Below are the code and all the weights of a small trained network. Each question names an input and a class and asks about switching units off, where a switched-off unit gives its printed mean instead of its output.

import numpy as np


def w(rows, s, z=0):
    codes = np.array(rows[::2]) - 128.0
    scale = np.full(codes.shape[1], s)
    scale[-1] = z or s
    return codes * scale


def norm(h):
    return h / np.sqrt((h * h).mean(-1, keepdims=True) + 1e-5)


def f(y):
    return y / 2 * (1 + np.tanh(0.7978845608 * (y + 0.044715 * y**3)))


def log_softmax(a):
    a = a - a.max(-1, keepdims=True)
    return a - np.log(np.exp(a).sum(-1, keepdims=True))


def net(x, mask):
    res = np.array(x, float).reshape(1, 2) / 4 @ E
    u = 0
    for l in range(2):
        y = f(norm(res) @ A[l][:, :-1].T + A[l][:, -1])
        res = res + np.where(mask[u : u + 10], y, B[l][:, -1]) @ B[l][:, :-1]
        u += 10
    return log_softmax(norm(res)[-1] @ U[:, :-1].T + U[:, -1])


A, B = {}, {}
E = w([
[171,151,124,141,188,4,178,105,180],'x0',
[207,60,216,159,189,161,140,188,46],'x1',
],0.014)
A[0] = w([
[126,111,159,157,119,168,173,66,157,58],'L0N0',
[120,91,172,128,192,109,95,182,56,92],'L0N1',
[92,140,117,144,73,172,94,81,132,35],'L0N2',
[148,142,109,114,147,35,124,167,178,93],'L0N3',
[96,88,190,140,118,179,127,132,118,91],'L0N4',
[151,167,154,143,103,196,157,170,106,34],'L0N5',
[72,134,101,151,138,107,103,110,159,216],'L0N6',
[145,132,114,146,180,118,160,99,72,11],'L0N7',
[255,122,200,172,177,52,118,104,91,74],'L0N8',
[130,109,127,139,124,222,125,152,27,74],'L0N9',
],0.0088,0.0011)
B[0] = w([
[111,135,100,121,137,147,109,120,110,124],'L0N0',
[17,63,124,205,25,122,161,146,110,209],'L0N1',
[68,74,124,93,136,104,148,204,127,198],'L0N2',
[139,98,142,246,92,176,132,92,57,211],'L0N3',
[171,173,152,125,155,92,77,53,106,188],'L0N4',
[164,136,72,131,139,94,63,56,77,173],'L0N5',
[99,160,158,100,129,112,141,125,78,179],'L0N6',
[120,91,4,184,171,108,91,137,126,148],'L0N7',
[166,106,128,31,177,107,166,230,191,254],'L0N8',
[231,158,201,125,156,113,99,14,154,251],'L0N9',
],0.014,0.0083)
A[1] = w([
[114,139,170,146,75,162,134,160,192,26],'L1N0',
[54,113,90,123,94,142,109,225,152,250],'L1N1',
[87,23,87,109,110,120,107,192,69,142],'L1N2',
[211,111,136,131,132,240,7,64,153,179],'L1N3',
[174,85,66,137,174,160,185,246,139,112],'L1N4',
[171,128,152,116,192,100,126,53,105,18],'L1N5',
[143,81,202,84,65,160,172,163,158,27],'L1N6',
[142,189,125,104,97,143,94,77,110,92],'L1N7',
[150,108,182,181,126,116,72,130,104,200],'L1N8',
[71,159,85,49,138,168,145,185,147,204],'L1N9',
],0.014,0.0017)
B[1] = w([
[188,174,158,129,98,73,113,181,128,130],'L1N0',
[139,127,96,75,173,137,98,115,111,205],'L1N1',
[110,136,101,122,84,65,147,57,178,195],'L1N2',
[251,94,126,135,119,158,30,52,130,246],'L1N3',
[164,58,142,132,143,104,172,185,212,228],'L1N4',
[86,101,123,81,91,183,96,144,91,207],'L1N5',
[126,188,108,207,149,192,144,157,75,164],'L1N6',
[174,63,125,155,150,134,161,147,124,188],'L1N7',
[113,160,98,90,138,84,132,123,183,188],'L1N8',
[111,142,152,91,124,131,111,200,96,193],'L1N9',
],0.018,0.014)
U = w([
[171,194,155,218,129,169,145,203,85,13],'0',
[117,156,173,173,197,179,126,112,139,2],'1',
[181,73,135,155,161,106,195,219,197,215],'2',
[93,159,107,45,133,122,106,185,99,211],'3',
[238,91,156,129,127,184,39,62,112,205],'4',
[138,146,169,166,110,173,137,129,133,25],'5',
[105,154,121,249,90,112,195,44,99,211],'6',
],0.014,0.004)

Each question gives the input, the list of numbers given to net, and the class t.
The units are the neurons (one row each of A and B). Each row of codes is followed by its name. A weight is (code - 128) times the scale printed after its matrix; where a second scale follows, it is the last column's (A, B and U).
mask holds one flag per neuron, layer by layer. A switched-off neuron (its flag False) gives its mean, the last column of its row in B, instead of its output. The means were averaged over made-up inputs and are rounded, as every weight is.
A unit's drop is (log p(t) with every unit on - log p(t) with that unit switched off) / (log p(t) with every unit on - log p(t) with every unit switched off).
unit that matters most: the unit with the biggest drop
top k neurons: the k neurons with the biggest drops, biggest first
drop when u is switched off: that unit's drop, to one decimal
input [5,-7], class 6: unit that matters most	L1N3
input [0,2], class 2: top 4 neurons	L0N8, L0N1, L1N3, L0N7
input [3,-4], class 6: top 3 neurons	L0N9, L1N3, L1N4
input [0,7], class 2: top 3 neurons	L0N8, L0N1, L1N3
input [4,-8], class 6: top 3 neurons	L0N8, L1N3, L1N4
input [5,-4], class 6: top 3 neurons	L1N3, L0N9, L1N4
input [4,-2], class 6: top 3 neurons	L0N9, L1N3, L0N3
input [3,-2], class 6: top 4 neurons	L0N9, L1N3, L1N4, L0N3
input [-6,-4], class 3: top 3 neurons	L0N2, L0N3, L1N9
input [3,-1], class 2: top 2 neurons	L0N9, L0N4
input [1,-1], class 6: top 2 neurons	L0N9, L1N3
input [5,-3], class 6: top 3 neurons	L0N9, L1N3, L1N4
input [-4,-3], class 3: top 2 neurons	L0N2, L1N3
input [1,-2], class 6: unit that matters most	L0N9
input [0,-4], class 3: drop when L0N9 is switched off	0.6
input [1,4], class 2: drop when L0N8 is switched off	0.6
input [3,0], class 2: drop when L0N4 is switched off	0.0
input [7,-7], class 6: drop when L1N3 is switched off	0.2
